Below is a small trained network, with its code and all its weights. Each question gives an input and a class and asks what happens when units are switched off, that is, made to give their printed mean instead of their output.

import numpy as np


def w(rows, s, z=0):
    codes = np.array(rows[::2]) - 128.0
    scale = np.full(codes.shape[1], s)
    scale[-1] = z or s
    return codes * scale


def f(y):
    return y / 2 * (1 + np.tanh(0.7978845608 * (y + 0.044715 * y**3)))


def log_softmax(a):
    a = a - a.max(-1, keepdims=True)
    return a - np.log(np.exp(a).sum(-1, keepdims=True))


def net(x, mask):
    res = np.array(x, float).reshape(1, 2) / 4 @ E
    y = f(res @ A[0][:, :-1].T + A[0][:, -1])
    res = res + np.where(mask, y, B[0][:, -1]) @ B[0][:, :-1]
    return log_softmax(res[-1] @ U[:, :-1].T + U[:, -1])


A, B = {}, {}
E = w([
[10,219,143,80,102,197,169,226,177],'x0',
[120,175,204,70,193,107,60,75,174],'x1',
],0.013)
A[0] = w([
[102,193,107,118,87,135,159,131,146,65],'N1',
[93,175,138,127,111,157,151,138,141,236],'N2',
[232,103,116,155,90,88,154,119,94,174],'N3',
[133,109,93,137,95,124,185,170,103,99],'N4',
[184,136,99,147,188,67,85,93,65,229],'N5',
[112,177,156,150,127,151,139,204,175,31],'N6',
[117,170,247,147,176,136,88,104,162,134],'N7',
[71,122,157,118,108,129,145,162,134,204],'N8',
[186,88,124,176,168,108,88,115,125,30],'N9',
[115,71,107,154,123,178,192,161,113,254],'N10',
[131,145,51,166,83,119,116,135,95,79],'N11',
[137,128,65,160,89,113,145,162,126,77],'N12',
[133,154,243,81,191,86,68,122,201,115],'N13',
],0.011,0.0094)
B[0] = w([
[70,215,90,139,125,149,89,91,157,168],'N1',
[104,119,184,140,96,181,122,126,197,223],'N2',
[74,141,172,140,112,165,97,139,160,220],'N3',
[169,197,93,138,156,80,139,71,101,171],'N4',
[68,134,188,125,79,153,126,134,187,250],'N5',
[91,215,55,63,103,195,73,71,137,180],'N6',
[194,168,115,177,134,77,161,72,105,215],'N7',
[95,122,170,132,63,149,99,162,155,204],'N8',
[62,191,57,48,101,145,43,55,164,181],'N9',
[152,139,168,185,147,98,186,82,126,222],'N10',
[137,206,42,133,160,107,128,55,96,155],'N11',
[160,198,10,148,147,85,97,97,57,158],'N12',
[176,124,78,208,135,113,143,87,110,243],'N13',
],0.012,0.017)
U = w([
[84,146,90,71,92,180,62,107,145,80],'0',
[179,157,33,163,170,72,142,81,90,106],'1',
[139,83,246,175,100,134,184,157,147,251],'2',
[136,113,74,73,159,98,135,150,119,108],'3',
[159,112,78,64,125,150,113,160,49,111],'4',
[147,93,128,68,175,111,153,132,62,109],'5',
[142,99,83,52,199,109,169,148,107,111],'6',
],0.013,0.012)

Each question gives the input, the list of numbers given to net, and the class t.
The units are the neurons (one row each of A and B). Each row of codes is followed by its name. A weight is (code - 128) times the scale printed after its matrix; where a second scale follows, it is the last column's (A, B and U).
mask holds one flag per neuron, in row order. A switched-off neuron (its flag False) gives its mean, the last column of its row in B, instead of its output. The means were averaged over made-up inputs and are rounded, as every weight is.
A unit's drop is (log p(t) with every unit on - log p(t) with that unit switched off) / (log p(t) with every unit on - log p(t) with every unit switched off).
The circuit of an input: a set's keep is (log p(t) with only the set's units on - log p(t) with every unit switched off) / (log p(t) with every unit on - log p(t) with every unit switched off). Starting from the 12 units with the biggest drops (on a tie, the unit counted first), units are removed one at a time, each time the one whose removal leaves the highest keep (on an exact tie, the one counted first), for as long as the keep stays at least 0.8.
units of the circuit, in order: the units of the circuit, biggest drop first
unit that matters most: the unit with the biggest drop
k most important neurons: the k neurons with the biggest drops, biggest first
drop when u is switched off: that unit's drop, to one decimal
input [3,4], class 1: unit that matters most => N5
input [2,-4], class 1: 3 most important neurons => [N5; N12; N4]
input [5,7], class 1: 2 most important neurons => [N13; N7]
input [7,-8], class 1: 2 most important neurons => [N10; N4]
input [-5,3], class 0: 2 most important neurons => [N9; N10]
input [-8,8], class 0: 3 most important neurons => [N5; N9; N3]
input [-8,-7], class 0: 2 most important neurons => [N3; N5]
input [-4,2], class 0: 2 most important neurons => [N9; N10]
input [6,7], class 1: 4 most important neurons => [N13; N7; N5; N3]
input [-6,-6], class 0: 2 most important neurons => [N3; N5]
input [-5,4], class 0: 2 most important neurons => [N9; N5]
input [3,-2], class 2: 2 most important neurons => [N9; N10]
input [0,3], class 2: drop when N4 is switched off => 0.3
input [-8,3], class 0: units of the circuit, in order => [N9]
input [-2,-3], class 2: drop when N3 is switched off => 0.1
input [-8,-1], class 0: drop when N9 is switched off => 0.5
